What each symbol does to the elements:
Duz π Por
Duz ψ Pef
Duz γ Dul
Duz δ Zot
Duz ω Mef
Zom π Tur
Zom ψ Tas
Zom γ Rep
Zom δ Miz
Zom ω Pim
Mir π Geb
Mir ψ Nar
Mir γ Fud
Mir δ Zed
Mir ω Soz
Kes π Zot
Kes ψ Vud
Kes γ Los
Kes δ Taf
Kes ω Med
Les π Dor
Les ψ Soz
Les γ Tet
Les δ Fab
Les ω Fud
Dit π Lok
Dit ψ Fab
Dit γ Vep
Dit δ Paf
Dit ω Boz
Vif π Kes
Vif ψ Rol
Vif γ Pib
Vif δ Geb
Vif ω Diz
Miz π Rog
Miz ψ Rep
Miz γ Mef
Miz δ Gur
Miz ω Pef
Bes π Fud
Bes ψ Les
Bes γ Fab
Bes δ Dit
Bes ω Zed
Lok π Les
Lok ψ Siz
Lok γ Lup
Lok δ Sef
Lok ω Bes
Sir π Vep
Sir ψ Nud
Sir γ Fub
Sir δ Nem
Sir ω Paf
Por π Pim
Por ψ Zom
Por γ Miz
Por δ Vav
Por ω Kuv
Kuv π Vam
Kuv ψ Pim
Kuv γ Pef
Kuv δ Duz
Kuv ω Rep
Nud π Bot
Nud ψ Boz
Nud γ Laz
Nud δ Fub
Nud ω Vep
Zed π Gub
Zed ψ Fud
Zed γ Lok
Zed δ Boz
Zed ω Tet
Pib π Los
Pib ψ Zin
Pib γ Der
Pib δ Mes
Pib ω Taf
Ner π Mef
Ner ψ Duz
Ner γ Zot
Ner δ Med
Ner ω Gur
Pim π Fov
Pim ψ Tur
Pim γ Rog
Pim δ Pef
Pim ω Vam
Fov π Laz
Fov ψ Paf
Fov γ Tas
Fov δ Zom
Fov ω Fub
Tur π Paf
Tur ψ Sir
Tur γ Nem
Tur δ Rog
Tur ω Fov
Los π Niv
Los ψ Dab
Los γ Diz
Los δ Mok
Los ω Rol
Mef π Kuv
Mef ψ Por
Mef γ Vav
Mef δ Kos
Mef ω Zuz
Rol π Vud
Rol ψ Niv
Rol γ Zin
Rol δ Pib
Rol ω Kes
Fub π Gav
Fub ψ Laz
Fub γ Tur
Fub δ Pim
Fub ω Gaf
Siz π Soz
Siz ψ Mir
Siz γ Zed
Siz δ Lup
Siz ω Les
Taf π Rol
Taf ψ Los
Taf γ Mok
Taf δ Nar
Taf ω Vif
Zin π Dab
Zin ψ Med
Zin γ Vif
Zin δ Der
Zin ω Los
Gif π Vif
Gif ψ Taf
Gif γ Nar
Gif δ Mir
Gif ω Der
Lup π Tet
Lup ψ Zed
Lup γ Boz
Lup δ Nud
Lup ω Fab
Soz π Gif
Soz ψ Geb
Soz γ Gub
Soz δ Tet
Soz ω Dor
Zuz π Rep
Zuz ψ Kuv
Zuz γ Duz
Zuz δ Ner
Zuz ω Miz
Tas π Sir
Tas ψ Gaf
Tas γ Vam
Tas δ Rep
Tas ω Tur
Vep π Lup
Vep ψ Bot
Vep γ Gav
Vep δ Gaf
Vep ω Sef
Dul π Miz
Dul ψ Zuz
Dul γ Ner
Dul δ Niv
Dul ω Vav
Vam π Fub
Vam ψ Fov
Vam γ Zom
Vam δ Por
Vam ω Nem
Sef π Fab
Sef ψ Lup
Sef γ Nud
Sef δ Sir
Sef ω Dit
Der π Diz
Der ψ Vif
Der γ Geb
Der δ Soz
Der ω Mok
Diz π Med
Diz ψ Kes
Diz γ Taf
Diz δ Gif
Diz ω Zin
Fab π Siz
Fab ψ Tet
Fab γ Bot
Fab δ Vep
Fab ω Lok
Pef π Zom
Pef ψ Rog
Pef γ Zuz
Pef δ Dul
Pef ω Por
Fud π Mes
Fud ψ Dor
Fud γ Siz
Fud δ Lok
Fud ω Gub
Dor π Der
Dor ψ Gif
Dor γ Mir
Dor δ Siz
Dor ω Mes
Gaf π Nud
Gaf ψ Gav
Gaf γ Fov
Gaf δ Vam
Gaf ω Sir
Paf π Sef
Paf ψ Vep
Paf γ Gaf
Paf δ Tas
Paf ω Laz
Nar π Pib
Nar ψ Mok
Nar γ Dor
Nar δ Fud
Nar ω Geb
Gur π Zuz
Gur ψ Mef
Gur γ Kos
Gur δ Dab
Gur ω Dul
Boz π Bes
Boz ψ Lok
Boz γ Sef
Boz δ Laz
Boz ω Bot
Nem π Gaf
Nem ψ Fub
Nem γ Pim
Nem δ Kuv
Nem ω Tas
Vav π Pef
Vav ψ Miz
Vav γ Gur
Vav δ Vud
Vav ω Duz
Mok π Zin
Mok ψ Diz
Mok γ Gif
Mok δ Dor
Mok ω Pib
Rog π Tas
Rog ψ Nem
Rog γ Kuv
Rog δ Zuz
Rog ω Zom
Rep π Nem
Rep ψ Vam
Rep γ Por
Rep δ Mef
Rep ω Rog
Zot π Vav
Zot ψ Dul
Zot γ Niv
Zot δ Rol
Zot ω Kos
Tet π Mir
Tet ψ Gub
Tet γ Bes
Tet δ Bot
Tet ω Siz
Geb π Taf
Geb ψ Pib
Geb γ Mes
Geb δ Gub
Geb ω Gif
Mes π Mok
Mes ψ Der
Mes γ Soz
Mes δ Les
Mes ω Nar
Kos π Duz
Kos ψ Vav
Kos γ Vud
Kos δ Kes
Kos ω Ner
Bot π Zed
Bot ψ Bes
Bot γ Dit
Bot δ Gav
Bot ω Lup
Gav π Boz
Gav ψ Dit
Gav γ Paf
Gav δ Fov
Gav ω Nud
Gub π Nar
Gub ψ Mes
Gub γ Les
Gub δ Bes
Gub ω Mir
Med π Kos
Med ψ Zot
Med γ Rol
Med δ Vif
Med ω Dab
Laz π Dit
Laz ψ Sef
Laz γ Sir
Laz δ Tur
Laz ω Gav
Dab π Ner
Dab ψ Kos
Dab γ Kes
Dab δ Diz
Dab ω Niv
Niv π Gur
Niv ψ Ner
Niv γ Med
Niv δ Zin
Niv ω Vud
Vud π Dul
Vud ψ Gur
Vud γ Dab
Vud δ Los
Vud ω Zot

The rows follow the links: the fewer symbols apart two elements are, the more alike their rows tend to be.

Named rows; a name shown again gets a slightly different row:
Les: -15    4   21    6   10   24    0    1    9    8    0   12    7  -15   21   28   19   34   28    2   29   16  -22   14   23   12  -12   11   -1  -28    0   -1    5    6  -29   10    4  -19    3   16   46   21   -4   31  -16   11   16  -17    6  -19   -2   -6   -1   -8  -35   -8
Fud: -16    4   19    8    7   25   -3    1    6    7    0   14    6  -16   19   28   17   35   29    4   30    9  -22   16   23   11  -14    9   -1  -25   -1    0    5    3  -26    9    2  -20    0   15   45   19   -4   33  -19    7   15  -19    5  -17   -5   -4   -3   -9  -37   -9
Los: -22   -1   -9   12  -29   11  -28   -8  -12   -7   -2   22   -9  -10  -13    1  -13    9    4   22   15  -51   -9   21    3  -12  -12  -19    7   31  -20   15   -1   -6   10   -5  -15  -15  -28  -17  -23   -1    7    5  -38  -20    7  -21  -14   22  -21   11  -23    0  -16   -4
Dit:  10    2   18   -7   29    4   23    8   14   10    2  -13   11    0   21   12   20    9   10  -16    3   49   -3  -11   10   16    3   23   -8  -40   19  -13    3    7  -23    9   15    3   24   23   44   12  -10   11   25   20    2    9   15  -28   16  -12   20   -4   -5    0
Pib: -25    1    1   14  -22   21  -26   -7   -6   -3   -1   27   -5  -16   -4   14   -3   24   18   22   28  -38  -19   25   12   -5  -17  -13    7   16  -18   13    3   -4   -4    1  -12  -23  -24   -8    0    9    6   20  -43  -14   13  -27   -9   12  -20    6  -21   -5  -31   -9
Fov:  26   -2    0  -13   23  -20   25    6    8    3    2  -26    5   16    5  -12    5  -24  -18  -22  -26   39   18  -26  -11    7   17   14   -6  -16   19  -13   -2    4    2   -1   13   23   25    9    2   -7   -4  -19   43   14  -12   25   10  -12   19   -8   21    4   29    9
Mef:  12   -3  -21   -6  -14  -23   -4   -3  -10   -8   -1   -8   -8   13  -21  -26  -19  -31  -29    1  -28  -21   19  -10  -22  -13   10  -13    2   31   -3    3   -5   -5   28  -10   -6   16   -6  -18  -48  -21    5  -29    8  -11  -15   13   -8   23    1    6   -3    9   32    7
Laz:  20    0   11  -10   29  -11   28    8   11    6    2  -23    9   10   15    0   14   -7   -4  -22  -14   50    9  -20   -2   13   11   20   -7  -32   21  -14    0    6  -11    4   16   14   27   18   26    2   -8   -4   39   20   -6   19   13  -23   19  -11   23    0   14    5
Kos:  -4   -2  -20    3  -25  -10  -19   -8  -14   -9   -3    6  -11    3  -23  -19  -23  -17  -17   13  -11  -45    8    6  -15  -17    1  -21    4   40  -15   10   -3   -7   25  -10  -13    3  -20  -24  -48  -14    9  -18  -16  -20   -7   -2  -13   27  -11   12  -16    6   14    2
Gif: -27    3    6   13  -16   26  -22   -6   -2   -1    0   26   -2  -19    5   20    3   31   24   18   32  -26  -23   26   17    0  -18   -8    5    5  -15   10    4   -1  -12    3   -9  -24  -19   -2   13   13    3   26  -39   -8   15  -26   -6    3  -17    4  -19   -6  -36   -9
Dul:   5   -2  -22   -1  -21  -16  -13   -5  -12   -9   -2    0   -9    9  -24  -23  -21  -26  -23    8  -18  -34   14   -1  -20  -16    7  -19    3   38   -9    8   -5   -6   29  -10  -11   10  -15  -22  -52  -19    7  -24   -3  -17  -11    6  -12   27   -7   10   -9    8   24    6
Nud:  17    0   14   -9   30   -5   27    8   13    8    1  -19   10    6   18    6   16   -1    1  -20   -7   52    5  -18    3   13    9   22   -7  -36   22  -14    2    7  -16    7   15   11   27   21   33    5   -9    2   34   21   -3   15   14  -26   18  -12   22   -2    8    3
Vam:  27   -1   -9  -14   14  -26   20    6    2    0    0  -26    1   19   -5  -21   -4  -31  -24  -19  -32   26   23  -25  -18    0   18    7   -5   -2   15  -10   -3    1   12   -4    8   24   18    1  -19  -14   -3  -27   40    7  -16   26    6   -2   16   -4   17    7   38    9
Fub:  26   -2    3  -13   24  -19   28    7    8    4    1  -26    5   15    7   -9    8  -20  -15  -22  -24   43   16  -24   -9    6   16   17   -6  -22   19  -12   -2    3    1    2   13   21   25   10    7   -5   -6  -16   43   16  -11   26   11  -14   19   -9   22    2   27    8
Paf:  22   -1    8  -11   27  -13   28    8   11    6    2  -24    8   11   13   -4   12  -11   -7  -22  -16   49   10  -22   -3   12   14   19   -5  -29   21  -14   -1    5   -9    4   15   16   27   17   21   -1   -8   -8   40   19   -7   21   13  -21   20  -11   24    1   18    6
Gur:   1   -2  -23   -1  -22  -15  -15   -6  -14   -9   -1    2  -10    7  -24  -21  -22  -21  -22    9  -15  -38   12    1  -19  -15    4  -20    4   39  -11    8   -4   -5   28  -11  -12    6  -16  -22  -52  -17    8  -22   -7  -18  -10    4  -12   26   -8   11  -12    8   20    4

Each walk starts at a row. The symbols on each line, taken left to right, move it on to the next element.
Answer with the element's row; about right is enough.
start  -1   -3  -21    2  -24  -12  -16   -7  -13   -9   -1    5  -10    5  -24  -20  -22  -20  -20   13  -14  -42   11    3  -17  -16    2  -21    4   40  -13    9   -4   -6   27  -11  -12    5  -19  -21  -51  -15    8  -19  -10  -19   -8    1  -14   27   -9   11  -14    7   17    3
γ π δ ->  -9   -2  -19    4  -27   -5  -22   -7  -15  -10   -2   11  -11    0  -22  -14  -21  -11  -11   17   -4  -49    3   10  -10  -16   -2  -22    6   39  -16   12   -3   -7   24   -9  -15   -3  -24  -23  -44  -13    9  -12  -23  -22   -4   -7  -15   29  -14   12  -18    5    6   -1
δ ψ γ -> -18    1  -12   11  -29    7  -28   -8  -13   -8   -1   22  -10   -8  -18   -3  -17    3   -1   21   11  -51   -6   18   -3  -14   -9  -22    6   35  -20   14   -2   -6   15   -6  -15  -12  -27  -19  -31   -4    8    0  -36  -21    4  -17  -14   25  -19   12  -23    2   -9   -3
start -15   -1  -14    8  -29    3  -27   -9  -14   -8   -3   19   -9   -6  -18   -6  -18   -1   -2   19    8  -52   -4   17   -5  -15   -7  -21    6   37  -19   14   -2   -7   16   -7  -15   -9  -26  -20  -36   -6    9   -2  -33  -21    1  -15  -16   26  -19   12  -22    3   -5   -3
ψ ψ ψ ->  12   -3  -21   -7  -10  -24   -1   -3   -9   -7   -1  -12   -7   14  -22  -27  -18  -32  -28   -2  -28  -17   21  -12  -23  -12   13  -12    1   30   -2    2   -5   -6   29  -11   -5   17   -3  -16  -49  -20    5  -29   13  -11  -15   16   -6   21    2    6   -1    8   34    7
π π γ ->  26   -3  -11  -13   12  -28   18    5    0   -1    0  -25    1   19   -7  -22   -6  -32  -27  -17  -33   21   24  -24  -18   -1   18    3   -5    3   12  -10   -4    1   16   -5    6   25   16   -1  -22  -15   -2  -29   38    6  -16   28    4    0   15   -3   18    6   38    9
start -19    3   19    9    3   26   -6   -1    6    7    0   16    5  -17   17   27   15   35   29    6   33    6  -24   16   23    9  -16    9    1  -22   -4    1    5    3  -25    8    0  -22   -4   14   43   20   -2   34  -22    6   16  -20    4  -15   -8   -4   -5   -8  -37  -10
δ π π -> -25    3   13   11   -9   27  -16   -3    2    4    0   22    1  -19   10   24    8   35   28   15   34  -13  -24   24   20    4  -18    0    2   -8  -10    7    4    2  -19    6   -5  -25  -12    5   28   16    1   29  -34   -3   16  -27   -2   -4  -13    2  -13   -7  -39  -10
π π γ -> -24    0   -4   13  -25   18  -27   -7   -9   -5   -2   26   -7  -13   -8    9   -7   19   14   22   23  -45  -16   25    9   -9  -16  -16    7   22  -20   14    1   -5    2   -2  -15  -21  -25  -12   -9    4    7   15  -42  -16   10  -25  -11   16  -20    9  -22   -3  -25   -7
start  -7    3   22    4   17   20    8    4   12    9    2    5    8  -12   23   25   20   30   26   -3   23   29  -17    6   21   15   -9   17   -3  -35    7   -5    5    5  -29   10    9  -13   11   20   50   18   -6   27   -4   15   13  -11    9  -24    4   -8    6   -8  -28   -6
ψ γ δ ->   3    2   21   -2   24   11   19    7   14   10    2   -5   11   -4   24   19   21   18   18  -13   12   43  -10   -4   16   17   -3   22   -5  -40   13   -9    4    7  -27   10   12   -4   20   24   50   15   -9   20   13   20    7    0   14  -28   11  -11   14   -7  -16   -2
δ ω δ ->  24   -1    4  -12   25  -17   28    9    9    5    1  -25    7   13    9   -9    8  -17  -12  -22  -22   46   15  -24   -8    9   15   16   -5  -24   20  -14   -1    4   -5    2   15   20   27   12   12   -4   -7  -13   42   17   -9   23   12  -16   19  -10   24    2   25    8
start  15    1   14   -7   30   -2   26    9   14    8    2  -18   11    4   20    9   18    2    4  -21   -3   52    2  -16    5   14    7   23   -7  -38   19  -14    2    6  -19    7   15    8   27   22   37    7   -9    5   31   22   -2   14   15  -26   18  -12   20   -3    4    2
π π γ ->  -6    4   22    2   19   17   11    5   13   10    1    2    9  -10   24   25   21   26   24   -5   20   33  -16    3   20   16   -8   18   -2  -35    8   -6    5    5  -28   10    9  -11   13   21   51   18   -7   25    0   17   13   -7   10  -26    5   -9    7   -8  -26   -5
ω δ ->   8    2   20   -4   27    5   22    6   14   10    1  -12   10   -1   23   15   21   12   13  -15    5   47   -4   -9   12   17    1   21   -5  -40   17  -12    3    8  -24   10   14    1   23   23   47   11   -9   14   21   21    5    6   14  -28   14  -11   18   -5   -9   -2
start  18   -4  -19   -9   -6  -27    4    0   -7   -7    0  -15   -6   16  -18  -28  -16  -34  -30   -6  -32   -7   23  -17  -23  -10   15   -8   -1   21    3   -1   -4   -4   26  -10   -1   21    2  -14  -43  -20    3  -32   20   -6  -16   20   -5   16    6    6    3    9   37    9
δ π ψ ->  23   -3  -16  -12    4  -27   11    2   -3   -3    0  -21   -4   17  -13  -27  -11  -35  -29  -11  -34    7   24  -21  -22   -6   18   -1   -3   13    8   -6   -5   -1   21   -6    3   23   10   -8  -33  -19    1  -31   32   -1  -17   25    0    8   11    0   11    7   39   10
π γ γ ->  24   -3  -13  -13    5  -28   14    3   -2   -3    0  -22   -1   18  -11  -24  -10  -35  -28  -13  -33   12   25  -24  -22   -4   18    0   -4    9   10   -8   -4   -1   20   -8    4   26   12   -5  -29  -19    0  -31   35    1  -17   25    0    7   12   -1   12    8   39   10
start -27    2    3   13  -18   23  -25   -7   -5   -2   -1   26   -3  -17   -2   17   -1   26   20   19   29  -35  -20   26   14   -3  -18  -11    6   11  -17   12    2   -2   -7    1  -11  -24  -22   -6    5    9    5   22  -43  -11   14  -27   -8    8  -18    7  -21   -4  -34   -9
ψ π ψ ->  -7   -3  -20    2  -27   -6  -21   -8  -14  -10   -2   10  -10    2  -24  -16  -22  -14  -14   14   -8  -47    7    8  -14  -17   -1  -21    5   40  -17   13   -4   -7   25   -9  -15    1  -22  -23  -46  -14    8  -15  -21  -21   -4   -5  -14   28  -13   12  -17    5   10    0
γ γ γ -> -19    1  -12   10  -29   10  -27   -9  -14   -7   -1   22   -8   -9  -16   -2  -14    6    3   23   12  -51   -8   20    1  -14  -12  -21    6   33  -20   13   -1   -6   13   -6  -16  -14  -27  -18  -27   -3    8    3  -37  -22    5  -18  -13   23  -20   11  -23    0  -13   -5
